Each row is followed by its class.
[  0.7  10.9   1.7 -12.7   4.7   0.7   1.0  -0.5   0.8  -2.1  -2.3   0.6
   1.5  -6.0  -0.1  -2.2  -4.0  -3.2  -1.1   3.0   0.6   0.1  -5.1   2.6
  -1.0  -0.2   1.3  -3.6] -> Q913
[-0.5  7.5  0.8 -9.4 -1.8  2.1 -0.7 -1.6  2.2 -0.5 -1.0  1.9 -0.6 -0.3
  0.1 -1.5 -1.1 -3.6 -1.9  0.8  0.2  2.5 -2.6  1.8  0.4 -1.9  0.9 -3.2] -> Q913
[  0.3  -9.9   0.9  -6.0  -0.8  -7.5  -3.5  -0.7  -8.4 -13.1   5.3  -3.8
  -0.8  -1.0   5.8   0.3   1.7   0.1  -5.4  -2.7  -1.8   3.4   1.9   3.0
  -7.0   1.4   3.6   1.7] -> Q779
[-2.0 -6.5  1.2  6.1 -6.9  0.0  0.0 -1.1 -2.3  0.1  1.5  1.2 -0.5  5.0
  0.1 -2.2  3.3  3.7 -0.3 -0.6 -1.2 -0.4  3.6  0.2 -2.6 -1.0 -2.7  1.5] -> Q913
[ 0.0 -3.9  3.0  0.5 -4.6  1.4 -0.2  1.6 -2.6 -6.3  2.3 -2.9 -3.3  1.0
 -4.2 -2.2  5.9  1.2 -2.8 -2.4 -3.8  0.4  4.0  8.6 -1.4 -1.7 -1.0  0.5] -> Q913
[  2.7   2.5   1.0 -15.1  -7.5  -3.2  -2.5  -1.1  -5.9 -15.4   2.0  -0.5
   0.1  -3.8   0.9  -7.0   5.7  -2.4 -12.4  -1.9  -8.1   1.5   8.4   5.2
  -4.3  -1.2   0.4  -3.9] -> Q779
[  0.4 -12.9  -0.5   0.3   0.4  -5.1  -1.9  -2.8  -4.8 -10.5   0.9  -2.8
   0.7   1.1   5.5   3.3   1.3   2.5   0.0  -3.0  -2.0   3.4   1.1  -0.9
  -4.1   1.4   0.0   3.2] -> Q913
[ 2.8 21.6 -3.7 -8.6  8.1 -5.8 -2.5  6.1 -0.8 12.2 -3.6  3.4  0.0 -4.3
 -0.3 -3.9 -7.9 -2.3 -4.4  8.2 -6.8 -4.8  5.4 -2.0 -2.7  0.8 -1.7 -7.5] -> Q691
[  0.1  -5.1  -0.4  -8.8  -0.2  -8.8  -3.4  -1.8  -6.6 -10.3   1.4  -0.8
   2.2  -3.3  11.0   1.0  -0.1  -5.1  -9.0  -1.4  -5.5   1.1   6.3   3.6
  -5.3   0.6  -2.4  -0.7] -> Q779
[ 1.5 22.9 -1.8 -3.5  0.6  3.5  0.8  5.3  5.8 15.8 -2.6  5.8  2.2  0.0
 -3.9 -5.4  0.2 -1.9 -3.7  4.8 -2.5 -6.0  8.7 -2.2 -1.3 -0.5 -1.2 -9.1] -> Q691
[  0.1 -11.5   1.5  -5.1  -3.9  -0.1  -3.8  -5.8  -5.9 -13.9   0.2  -2.1
  -1.1  -2.1  -0.3  -3.7   3.0   0.3  -2.3  -1.1  -0.9   3.8  -2.2   7.8
   0.3   0.7   2.1   4.2] -> Q779
[  3.9  20.2  -2.8 -11.5   5.3  -8.2  -5.4   3.4  -3.5   0.2  -4.8   2.4
   3.6  -8.0   4.3  -2.9  -4.6   1.1  -6.3   7.4  -6.2  -1.3   6.8  -0.2
  -3.1   0.5  -1.9  -3.8] -> Q691
[ -0.5   5.5   2.6 -11.8  -5.1  -4.8  -3.0  -1.0  -9.6  -9.5   2.8  -0.6
   3.8  -3.6   2.4  -3.1   2.1  -1.9  -7.9  -3.4  -6.4   0.8   6.9   3.7
  -4.6   0.2   0.7  -3.6] -> Q779
[  0.5  25.8   0.4 -13.4  -5.0   7.8   0.0   1.9   7.2  13.9  -1.9   5.8
   1.0  -1.9  -6.4  -6.3  -1.6  -6.6  -5.1   5.3  -2.7  -3.3   1.6  -0.1
   2.7  -3.4   2.2  -9.3] -> Q779
[  1.8 -10.2  -2.0   1.1   5.2 -14.9  -2.0   3.3 -10.7  -9.1   2.9  -5.5
   2.4  -2.9   6.0   3.1  -2.0   3.9  -1.6  -0.4  -6.2  -1.7   9.2  -0.6
 -12.0   4.3  -3.8  -0.7] -> Q691
[ -3.2   2.2   2.2  -5.1 -11.9   3.4   1.7  -4.1   0.9  -1.6   0.4   1.3
   1.2   0.9  -2.4  -3.7   6.3  -2.5  -2.1  -0.6  -1.8   2.4   1.5   0.8
   2.4  -1.4   0.7  -2.6] -> Q779
[  4.9  -2.2  -2.6   1.0   9.1   2.6   0.1   3.5  -0.1  -4.8  -2.6  -2.8
  -0.2   1.0   2.9   2.5  -5.3   1.1   2.8   1.9   4.3   3.6 -10.2  -1.0
   4.1  -0.9   0.9   1.3] -> Q913
[  2.2   4.4   0.9  -4.7   5.1 -11.4  -2.2   5.4  -6.4  -9.5   2.2  -2.7
  -0.4  -6.9   0.4  -4.7   2.0   3.5  -8.3   4.5  -9.6  -3.2  11.5   0.7
  -7.8   6.8  -4.2  -5.9] -> Q691
[  1.7  -4.9  -3.4  -3.3  12.6 -15.2  -5.4   2.1  -8.5 -10.6   3.1  -5.1
   0.7  -6.6   4.4   2.3  -3.9   5.4  -7.7   2.8  -5.1   0.5   2.1  -0.8
  -5.1   5.5  -1.0  -0.5] -> Q691
[  3.0   9.1   0.1  -3.9   1.4 -12.1   1.2   2.1  -3.6  -1.0   0.8   2.6
   2.2  -5.1  -1.7  -2.1  -6.8   1.7  -5.8   4.6  -5.5   4.2   6.0   1.4
  -2.1   1.2  -1.9  -4.0] -> Q691
[ 0.3 13.3 -2.0 -9.9  1.5 -5.5 -2.8  3.1 -3.9  2.4  1.9  2.2  1.2 -4.6
 -1.1 -4.2 -1.7  0.3 -6.5  6.1 -2.3 -2.3 10.5  1.4 -5.1 -0.3 -2.3 -6.9] -> Q691
[-4.0  8.8 -0.3 -8.4 -8.7  0.5 -2.5  1.6 -1.3  0.8  2.6  4.9 -0.9 -0.4
  0.6 -3.8  2.6 -4.5 -4.4 -4.8 -5.1  0.2  5.6  4.7  8.6 -1.3  0.0 -2.8] -> Q779
